Table B holds the same points as the rows below and some others, measured another way and shuffled. Each row below is followed by which row of B it is.
B:
0: [ 116  165  209 -372 -153 -263  241  214   53  -93   -6  234   18  105
  235  -80   22   56  -12    6  -22   -5   12   41  124 -156  105]
1: [ -18  122  -90  335  195  150  -22  -91    8   28  238  -80 -181  -37
 -204   -7  -83   77  187 -123  134  166   73  190   46   10 -300]
2: [   8  117  157   10   29  -67   99  -16   41 -182   -4   75    5  -95
   65   88  -22   78   26 -105  144  112   23  122   36  -48   77]
3: [ 116  -16  240 -416 -203 -205  224  182  101   13  -56  130  144 -118
  161 -272  -19 -141  -99   95  -30  -51 -112  -80    1 -124  201]
4: [ 112  107  208 -216 -111 -163  211  141   69  -29   48  131   30  -41
  110 -149    6  -36  -13    7   19   36   10   65   87 -135   53]
5: [  -5  102   90  187   96   26   48  -87   25 -142   57   14  -22 -154
  -52   74  -48   57   55 -132  191  143   43  173   20  -24  -18]
6: [-409 -291 -768 -674   22   55 -346  -79  -10   -8 -395  253   74  457
  100   58 -443  326  -52   97 -143 -448 -682 -495 -378  291  300]
7: [  73  100  175  -29  -17  -83  144   33   50  -80   53   67   13 -109
   26  -59  -21   -6   11  -50  105   86   31  114   60  -88   17]
8: [  57  203  202  -54   -2 -141  162   68   35 -206   26  138  -44   14
  142  115   20  135   56 -123  113  118   92  161  118  -93   43]
9: [  94 -105  227   90  -24   56  114  -42  110   95   86 -136  125 -454
 -169 -319  -44 -298  -64   40  130  104  -59   43  -70  -59   27]
10: [-177  -72 -270  236  231  241 -180 -192   11   24   82 -119 -113  -54
 -226   40 -201   86  155  -95  119   50 -143   -8 -142  148 -158]
11: [  58   61  261   66   16  -54  137  -11   68 -121   37   -6   37 -251
    9  -21    3  -57    3  -81  162  145   41  126   31  -69   64]
12: [-164 -182 -440 -194   35  131 -165  -81   22  162  -61   56   32   87
 -157 -218 -293   34  -13   84  -27 -194 -362 -182 -202  119  -11]
13: [-226 -156 -195 -109   94   80 -157 -164   32 -146 -207   31   86  -75
  -12  125 -227  113  -29  -56  121  -73 -302 -143 -238  153  229]
14: [-215  -91 -240 -282   48    0 -131  -78   25 -159 -229  133   50  117
  101  155 -220  205   -3  -40   46 -128 -315 -177 -189  135  232]
15: [-183 -223 -274 -342   -3   47 -134  -53   52   35 -177   49   97   13
   -3 -107 -254   20  -44   66  -25 -188 -395 -271 -245  134  183]
16: [  40  171 -206   96   60   44   41   13   -9  102  219  114 -141  164
 -154 -163 -112   99  104  -29   42   25   40  188  110  -68 -295]
17: [  78  110  197 -242  -88 -175  182  136   61  -88    7  133    6    3
  159  -57    0   21   15  -19   22   39   -6   34   77 -105   85]
18: [ -21   90 -238  139   99  106  -32  -71   -3   67  150   67  -97   75
 -196 -123 -156   87   79  -43   90   20  -31  142   16   -6 -225]
19: [ 101  123  211 -117  -57 -128  188  113   59  -47   78   83  -10  -58
   83  -98   10  -22   31  -28   45   84   39   96   87 -116    9]
20: [  97  181   50   63   39  -34  136   92   28   58  231   31 -156   50
  -43 -115   -7   26  154  -51   28  118  105  162  144  -99 -240]
21: [  92  166  -86 -112  -39  -74  128  118   13   87  163  160  -94  174
  -18 -196  -66   73   70    8  -20    1   22  123  127 -104 -183]
22: [ 156  187  256 -429 -188 -301  279  254   66  -93    3  253   27  113
  276 -104   29   46  -17   20  -44   -4   23   38  151 -179  122]
23: [ -40  -46   82 -100    9  -18   38  -22   63  -76  -59    9   59 -160
   30  -35  -89  -20  -13  -31   93   24 -124  -37  -80    7  129]
24: [ -73  192   23  389  216   90  -16 -192   -4 -275   61   20  -94 -104
  -89  277  -58  202  109 -242  293  211  111  285   42   12  -76]
25: [ -57  -56   -6 -419  -97 -129   49   68   59 -101 -167  168  106   39
  166  -34 -120   55  -63   35   -5 -113 -225 -150  -94    4  254]
26: [  16  173  157   85   62  -68  100  -37   29 -219   17   89  -24  -70
   55  141  -12  113   41 -148  178  137   78  189   67  -57   43]
27: [ 107  -69   32 -278 -111  -54  139  185   88  282  161  -26  -14  -46
  -34 -444  -68 -207   44  151 -130  -44 -134 -115    1  -82 -107]
28: [  -8  156   43  -96   16 -106   85   27   26 -176  -19  163  -30   84
  113  113  -48  168   42 -102   93   51    0   98   61  -46   57]
29: [ -59  -69 -127  163  138  169  -60  -91   40  137  148 -128  -83 -139
 -224 -156 -137  -62  117  -19   74   60 -108   -2  -84   60 -173]
30: [ -19   79  -50  229  143  107    6  -68   28   18  179  -60 -128  -72
 -154  -27  -77   35  141  -98  110  127   31  136   17    5 -205]
31: [ 319    8  522 -521 -350 -323  425  369  143  173   88   85  164 -238
  192 -549  103 -370 -122  198 -121    2   -6  -52  117 -274  143]
32: [ 117   91  -58   50   -6   28  114   59   34  191  229   37  -66   -5
 -163 -334  -76  -79   59   40   18   37   21  134   88  -98 -252]
33: [  99  154   -9   10    3  -28  129   81   25   95  207   80 -104   59
  -70 -200  -43   12   97  -10   19   61   57  154  124 -110 -212]
34: [  11   24   59 -224  -55  -98   94   60   52  -61  -35  113   44  -11
   91  -74  -73   22  -13   -5   27  -17  -96  -20   -7  -43  104]
35: [ -97  106 -291 -394    9  -98  -19  148   -8    1   12  217 -174  468
  175   49 -149  300  168  -11 -133 -127 -167 -118   26   31  -66]
36: [  29  236   31 -204  -23 -178  135  124   14 -161   25  236  -88  241
  190  103  -29  231   88  -86   27   31   42  110  130  -82   -3]
37: [  -2   53 -232  137   85  114  -17  -56   14  131  175   32  -87   27
 -224 -202 -154   23   72  -11   71   11  -45  123   13  -10 -243]
38: [ 141   31  251 -163 -124 -118  215  123   88   52   72   44   81 -202
   26 -277    1 -176  -43   44   30   50  -14   46   47 -132   45]
39: [  89  226  -45  398  142  107   76  -59   -2   71  322   -3 -171  -32
 -251 -133  -45   27  148 -104  150  184  183  336  147  -89 -388]
40: [ 90 127 152  23  -4 -60 151  51  50 -36 112  47 -33 -90   2 -84  -6 -17
  50 -56  91 113  65 134  86 -97 -59]
41: [  87  268   11 -739 -215 -397  247  398   13  -80  -20  420 -106  570
  452   -6   -3  292   77   39 -218 -141  -44  -60  203 -149   75]
42: [ -18  211    6 -212   10 -159   88  107    5 -187   -5  212 -100  251
  201  168  -43  264  104 -105   20   19    7   66   95  -40   25]
43: [-268  -57 -299  158  229  177 -227 -272   -8 -209 -129   12  -23  -18
 -104  273 -230  242   59 -162  205    9 -209  -11 -193  181   74]
44: [  78   90   68 -428 -155 -204  172  191   49  -13  -25  217   37  136
  192 -153  -48   43  -27   51  -64  -77  -89  -39   67 -111  101]
45: [  60  274   91 -145  -17 -184  164  117   10 -179   51  233  -94  201
  178  106   -3  218   87 -111   53   65   93  165  163 -114  -13]
46: [ 137   67  299  -58  -74  -98  206   91   80  -18   91   15   37 -220
   31 -178   24 -129    0   -2   77  113   43   95   68 -128   28]
47: [ -23  206   99  430  198   81   24 -176    7 -249  107   -9  -79 -176
 -118  223  -29  138  101 -239  307  244  168  325   69  -22 -101]
48: [-160   60 -340  -55  156   75 -122  -29  -19  -20   47   74 -187  283
  -12  122 -184  269  191  -85  -10  -36 -138  -41  -40  103 -143]
49: [  23   29  144 -256  -80 -141  131   69   61 -117  -78  129   88  -58
  135  -43  -56   10  -53  -12   57    0  -90  -11   -6  -63  181]
50: [  62  160  131  202   79    3  107  -32   33  -86  144   11  -69 -126
  -64    1  -13   32   81 -116  166  173  112  220   91  -72 -116]
51: [  39  -29  -47  -91  -15   26   66   71   57  198  157  -38  -62  -40
  -95 -294  -95 -105   80   58  -45   -2  -99  -32  -14  -30 -142]
52: [  24  122  202  159   75  -20   97  -54   44 -171   55    6  -21 -175
   -5   98  -11   37   57 -137  190  168   76  173   44  -50   16]
53: [ -37  157   68  161  112   -3   39  -82   13 -214   27   66  -54  -57
    4  173  -46  146   68 -165  194  140   54  181   39  -15   -6]
54: [ -57  -69 -130  355  168  240  -82 -208   33   89  138 -138  -11 -277
 -336 -165 -159  -95   47  -48  192   95  -71  110 -103   53 -174]
55: [  81  255   99 -531 -161 -331  226  278   18 -161  -44  361  -46  372
  368   51    2  246   35  -22  -83  -57    3   20  171 -138  121]
56: [ -25   23 -146   -5   83   72   -9   25   23  125  163  -19 -136   65
 -100 -132 -116   35  151   -4  -13   19  -70   -1   -3   15 -196]
57: [ -64  169 -116  564  311  227  -78 -184  -16  -43  273 -124 -247  -61
 -265  139  -75  146  253 -212  221  247  144  282   55   44 -369]
58: [  35 -152  107  688  234  360  -35 -267   81  221  307 -410  -17 -672
 -535 -324  -78 -383   80  -51  267  273   32  187 -116   28 -298]
59: [ -95   35    9 -113   39  -52    5  -53   33 -214 -120  126   41   -8
  101  159 -102  153   -4 -101  126   19 -107   14  -55   24  176]
60: [  23   72  212   45   31  -52  107  -20   57 -149   10   13   25 -192
   34   39  -16   -5   17  -94  152  126   21  107   20  -53   76]
61: [  78   38  -26  177   42   94   67  -30   44  165  219  -44  -44 -153
 -240 -302  -81 -123   47   14   87   81   14  147   34  -66 -227]
62: [  42  297   30 -498 -120 -329  189  249    2 -211  -49  386  -93  454
  381  143  -13  336   75  -63  -72  -57   13   45  180 -125   92]
63: [-125 -299  -89  206  116  258 -137 -258   78   94  -36 -213  153 -480
 -321 -218 -213 -234  -69   18  192   19 -276  -85 -282  124   73]
64: [  28   96  190  192   70    1   95  -84   41 -165   46    0   15 -231
  -50   52  -21    4   15 -128  218  171   64  190   33  -51   16]
65: [-100  -14  -68  113  110   83  -53 -146   35 -106  -28   -1   19 -137
  -95   44 -143   57   13  -89  170   50 -104   54  -96   52   36]
66: [-121  -12 -205  129  142  128  -99 -150   13  -31   18    6  -31  -44
 -149   13 -176   90   50  -74  134   23 -120   50  -91   76  -60]
67: [  -6  122 -150   48   61   27   29  -16   11   21  125  102  -88   92
  -95  -77 -111  102   79  -45   65   25  -12  125   44  -29 -158]
68: [-187 -105 -312 -101  104  105 -148 -113   13  -16  -79   39   -8   73
  -67   14 -232  129   43  -20   45  -97 -275 -127 -171  140   35]
69: [  56  -26   63  178   66  111   56  -30   67  158  215 -137  -53 -244
 -208 -261  -55 -171   87   -5   78  121   -3   80  -12  -39 -192]

[-172   58 -207  -32 -191 -150  176 -114 -137  261  233 -153 -203  189
 -146   -3   22    6    3 -145   20  -22 -116  156  172 -127  182  -32
  -50 -100  -52  197  -62]
10
[ -78   38 -110  111   65   -8  165 -211   75 -293 -119 -464  -31  114
  -25    3  132  257   36  129  -18  166  143   38   82  -44  242   30
    3 -157  -99   79 -239]
69
[  57  353 -121    4  140    3  281 -255  -57  166  158 -389 -402   92
 -259 -118    1 -126  111   55  328   64  -32  653  231  -51  418   54
 -167 -259 -113  364 -173]
43
[ 251  193  110   99   82   -5   42 -154  179 -194 -102 -212 -130  -24
 -127  -39   86  -32  161  161  229  119   40  366   70  119  176  -76
  -13 -143   81   34  -98]
16
[-161  -63 -279   14  -86 -106  125 -148 -211   91  160  -45  -35   30
  -36 -122   -4  -28 -123  -84  -56  -63   44  -54  124  -23   58  191
  -72  121  -10  179   48]
68
[  60   30   96  -23 -268 -161  -21   44  129   59   43  -10  -97  110
 -130  148  142   22   67  -51    4  -51 -278  181   65   20   74 -257
   52  -52  152  -36   -4]
39
[ -95 -261 -190   75 -211 -161  -75  -46 -115  -85   35  185  222  -47
   92  -72   39   36 -128  -84 -213  -62   98 -416    6   76 -202  122
   49  270  147  -73  161]
49
[  17 -247  -72   72 -243 -170 -144   14  -34  -91    5  279  227  -76
   70  -38   50  -19  -79  -70 -177  -75   34 -353  -22  126 -250   35
   82  283  229 -139  202]
17
[-315 -242 -457   81  -59 -105  124 -210 -321  -46  123  -57  150    8
  107 -205  -34   95 -227  -93 -234  -19  281 -449   92  -50  -57  383
  -47  235  -69  147   57]
15
[ 308  -20  167   18 -191 -137 -194   81  108    3    9  361   40 -165
  -88  -10   60 -251   36   -5   84 -141 -178  132    7  246 -162 -104
   25  223  352 -111  256]
45
[ 147  234  117  -92 -166 -110   63   14   91  227  146  -63 -316   70
 -278  100  107 -159   82  -18  211 -119 -400  597  157   34  256 -211
  -69 -103  127  156   -2]
24
[  96   67   54   39 -156 -115   11  -52  107    3   16  -69  -95   80
 -115   58   98   12  114   -8   71   31 -109  179   74   32   81 -179
   37  -91  114  -11  -38]
50
[ 459  213  209  126   87  -17  -86 -114  197 -147  -87   64  -93 -159
 -141 -113   28 -245  209  150  330   74   48  420   38  261   20  -82
   -8  -36  235  -36   63]
36
[  93 -120  -45  160  -52  -83  -69 -124   61 -270 -111    8  173  -43
   62  -76   58   74   51   58  -53  111  217 -233  -12  114 -123   27
   82   78  127 -125   25]
4
[ 135 -252   -4   97 -174 -137 -209   21   16 -213  -72  342  291 -188
   94  -71   60  -67  -86    1 -144  -88   72 -351  -54  229 -303   76
   83  362  297 -187  255]
0
[  31  -43  -36  103   24  -29   28 -131   95 -333 -150 -220   80  -13
   15   -6  125  158   -9  141  -46   83  108  -48   27   76   83   47
   29   21   44  -22  -79]
32
[ -73 -429 -183  306   75  -18 -118 -204   59 -809 -394 -123  576 -130
  350 -127  122  402 -125  206 -374  228  597 -874 -142  153 -278  283
  173  269   69 -293  -24]
31
[-165 -133 -152   79 -169 -126   62 -102   -6 -130  -15 -187   70  138
   26   39  107  229  -14  -30 -168   82   62 -233   47  -63   33  -24
   68  -23   -5  -26  -93]
61
[   8   67 -231   73   91  -30  136 -230 -161    8   98  -99  -86  -61
  -71 -217  -40 -121  -40   26  113   15  177  131  133   54  103  254
 -108   56  -14  215   20]
14
[ 261  391  203  -25   44    1  133  -95  228   20    3 -344 -386   72
 -302   79  132  -88  196  138  353   35 -277  810  161   51  422 -224
  -86 -290   47  189 -174]
47
[ 121  212   64   13  -87  -82   98  -90  124   79   56 -216 -252  126
 -210   51   91  -25  168   20  197   55 -162  439  130   -4  241 -209
  -16 -229   45   94 -128]
1
[   8  -91  -50   13 -240 -161  -49    3  -19   62   85  135   17   17
  -47   17   63  -40  -23  -89  -56  -85 -117  -49   56   54  -63  -56
   32  120  158  -24  111]
2
[ -76 -203 -200  202   99  -12   40 -235   -4 -513 -214 -241  268  -56
  170 -130   82  261  -74  153 -177  168  408 -423  -15   72  -40  246
   54  109  -21  -65  -81]
27
[ -56  -10 -195  135   12  -61  116 -224  -49 -126    3 -223    2   70
   -8 -111   22  104   45   29   12  150  234  -67   83  -15   79   93
    3  -77  -50   73 -107]
23
[ -44 -239 -211  239   55  -42  -19 -229  -24 -456 -177 -113  312  -60
  186 -171   41  208  -29  102 -169  193  473 -514  -32   89 -153  227
   80  131   27 -120  -26]
3
[-166  -55 -200  -28 -209 -148   97  -59 -140  155  178  -34  -72   94
  -81   -6   45   12  -90 -116  -82  -94 -114   -7  127  -56   76   42
  -44   62   21  133   26]
66
[-431 -324 -365   97 -210 -149  115 -149 -139 -203   -9 -267  223  207
  154   26  107  422 -149  -82 -395  103  198 -620   42 -163  -11  113
   97   49 -115  -19 -134]
9
[ 621   12  236  199  133   -8 -296  -63  187 -355 -207  434  197 -429
    7 -244  -10 -371  121  205  245    2  228   90  -77  481 -306  101
   17  314  433 -207  324]
41
